Below is a small trained network, with its code and all its weights. Each question gives an input and a target symbol and asks what happens when units are switched off, that is, made to give their printed mean instead of their output.

import numpy as np


def w(rows, s, z=0):
    codes = np.array(rows[::2]) - 128.0
    scale = np.full(codes.shape[1], s)
    scale[-1] = z or s
    return codes * scale


def f(y):
    return y / 2 * (1 + np.tanh(0.7978845608 * (y + 0.044715 * y**3)))


def softmax(a):
    e = np.exp(a - a.max(-1, keepdims=True))
    return e / e.sum(-1, keepdims=True)


def log_softmax(a):
    a = a - a.max(-1, keepdims=True)
    return a - np.log(np.exp(a).sum(-1, keepdims=True))


def net(x, mask):
    ids = ['γδεζηθλπστφψω'.index(c) for c in x.split()]
    T = len(ids)
    res = E[ids] + P[:T]
    q, k, v = (res @ M[0].T for M in (Q, K, V))
    z = softmax(np.where(np.tri(T) > 0, q @ k.T / 3**0.5, -1e9)) @ v
    res = res + np.where(mask[0], z, O[0][:, -1]) @ O[0][:, :-1]
    y = f(res @ A[0][:, :-1].T + A[0][:, -1])
    res = res + np.where(mask[1:13], y, B[0][:, -1]) @ B[0][:, :-1]
    return log_softmax(res[-1] @ U[:, :-1].T + U[:, -1])


Q, K, V, O, A, B = {}, {}, {}, {}, {}, {}
E = w([
[155,145,61,188,95],'γ',
[176,187,115,179,113],'δ',
[128,187,180,34,32],'ε',
[165,126,60,9,124],'ζ',
[144,28,44,161,144],'η',
[198,133,173,123,219],'θ',
[6,204,50,71,181],'λ',
[113,254,185,77,169],'π',
[25,98,244,157,130],'σ',
[87,18,122,36,209],'τ',
[201,42,211,117,63],'φ',
[120,144,41,231,136],'ψ',
[143,146,43,187,108],'ω',
],0.0088)
P = w([
[253,168,148,188,174],'0',
[228,147,143,162,181],'1',
[205,141,130,156,169],'2',
[173,136,134,143,147],'3',
[162,132,121,132,145],'4',
[145,127,126,128,136],'5',
[138,126,122,117,134],'6',
[125,124,129,112,124],'7',
[118,124,125,113,131],'8',
[114,121,129,112,112],'9',
[103,118,129,106,113],'10',
[96,116,137,106,121],'11',
],0.0064)
Q[0] = w([
[184,73,159,40,167],'H0',
[255,188,151,22,211],'H0',
[11,112,102,237,73],'H0',
],0.0082)
K[0] = w([
[93,83,124,55,167],'H0',
[48,100,158,2,60],'H0',
[180,168,105,238,160],'H0',
],0.0089)
V[0] = w([
[115,207,180,78,59],'H0',
[91,147,3,92,125],'H0',
[45,173,117,242,155],'H0',
],0.0063)
O[0] = w([
[119,237,153,95,2,75],'H0',
[62,150,23,14,176,7],'H0',
[15,135,152,237,183,67],'H0',
],0.0051,0.0018)
A[0] = w([
[211,224,228,124,42,112],'N0',
[201,205,168,192,159,143],'N1',
[255,62,94,113,180,128],'N2',
[117,109,56,248,167,254],'N3',
[32,50,165,97,62,102],'N4',
[95,62,94,50,112,144],'N5',
[201,164,39,166,101,188],'N6',
[251,98,57,196,55,184],'N7',
[162,239,128,142,241,171],'N8',
[155,28,123,131,213,137],'N9',
[9,195,32,123,107,169],'N10',
[156,45,233,182,146,195],'N11',
],0.008,0.0051)
B[0] = w([
[44,68,236,11,141,202],'N0',
[139,218,208,134,154,216],'N1',
[228,126,21,84,177,220],'N2',
[61,87,127,246,73,255],'N3',
[217,240,109,77,156,126],'N4',
[140,165,116,58,219,135],'N5',
[124,184,56,175,36,198],'N6',
[244,189,85,145,3,227],'N7',
[71,224,101,176,193,227],'N8',
[159,7,94,123,187,186],'N9',
[85,54,72,184,221,150],'N10',
[223,116,229,194,183,247],'N11',
],0.0065,0.0056)
U = w([
[121,128,130,115,140,3],'γ',
[141,246,102,194,8,179],'δ',
[82,107,177,25,22,189],'ε',
[158,188,31,26,103,128],'ζ',
[132,17,56,177,77,138],'η',
[195,203,150,123,213,177],'θ',
[12,99,63,149,186,145],'λ',
[73,254,182,83,175,110],'π',
[63,14,243,185,158,167],'σ',
[133,11,102,64,215,45],'τ',
[210,70,187,90,60,76],'φ',
[125,123,145,107,165,157],'ψ',
[122,128,140,107,149,57],'ω',
],0.0064,0.004)

Each question gives the input, a string of symbols that net reads in full, and the target symbol t.
The units are the heads (3 rows each of Q, K, V and O) and the neurons (one row each of A and B). Each row of codes is followed by its name. A weight is (code - 128) times the scale printed after its matrix; where a second scale follows, it is the last column's (O, A, B and U).
mask holds one flag per unit, heads first, then neurons. A switched-off unit (its flag False) gives its mean, the last column of its rows in O or B, instead of its output. The means were averaged over made-up inputs and are rounded, as every weight is.
A unit's drop is (log p(t) with every unit on - log p(t) with that unit switched off) / (log p(t) with every unit on - log p(t) with every unit switched off).
The circuit of an input: a set's keep is (log p(t) with only the set's units on - log p(t) with every unit switched off) / (log p(t) with every unit on - log p(t) with every unit switched off). Starting from the 12 units with the biggest drops (on a tie, the unit counted first), units are removed one at a time, each time the one whose removal leaves the highest keep (on an exact tie, the one counted first), for as long as the keep stays at least 0.8.
units of the circuit, in order: the units of the circuit, biggest drop first
most important unit: the unit with the biggest drop
k most important neurons: the k neurons with the biggest drops, biggest first
drop when u is switched off: that unit's drop, to one decimal
input ψ σ δ, target δ: 3 most important neurons -> (N7; N6; N3)
input θ γ ψ, target δ: most important unit -> N7
input σ ζ ψ ψ τ η ψ, target λ: units of the circuit, in order -> (H0; N10)
input ζ θ δ, target δ: 2 most important neurons -> (N7; N6)
input ε θ σ ψ, target δ: 3 most important neurons -> (N7; N6; N0)
input σ λ ψ ω ε τ ψ ω σ ψ ζ ω, target λ: 2 most important neurons -> (N10; N11)
input π ω σ σ ψ ψ σ ε π π ω ψ, target λ: 3 most important neurons -> (N10; N11; N7)
input λ ψ θ σ ψ θ ψ ζ, target ζ: 2 most important neurons -> (N11; N3)
input π ψ ζ ε θ φ τ τ, target τ: 2 most important neurons -> (N9; N7)
input θ θ ζ δ ω, target δ: 2 most important neurons -> (N7; N6)
input ψ φ φ ζ ζ ψ, target η: 2 most important neurons -> (N3; N10)
input ω ψ θ ψ ε ψ θ ζ λ ψ ω, target η: drop when H0 is switched off -> 0.6
input π η θ θ φ γ, target δ: drop when N7 is switched off -> 0.3
input δ ζ π ζ ω, target δ: drop when N7 is switched off -> 0.2
input θ θ δ θ φ, target φ: most important neuron -> (N7)
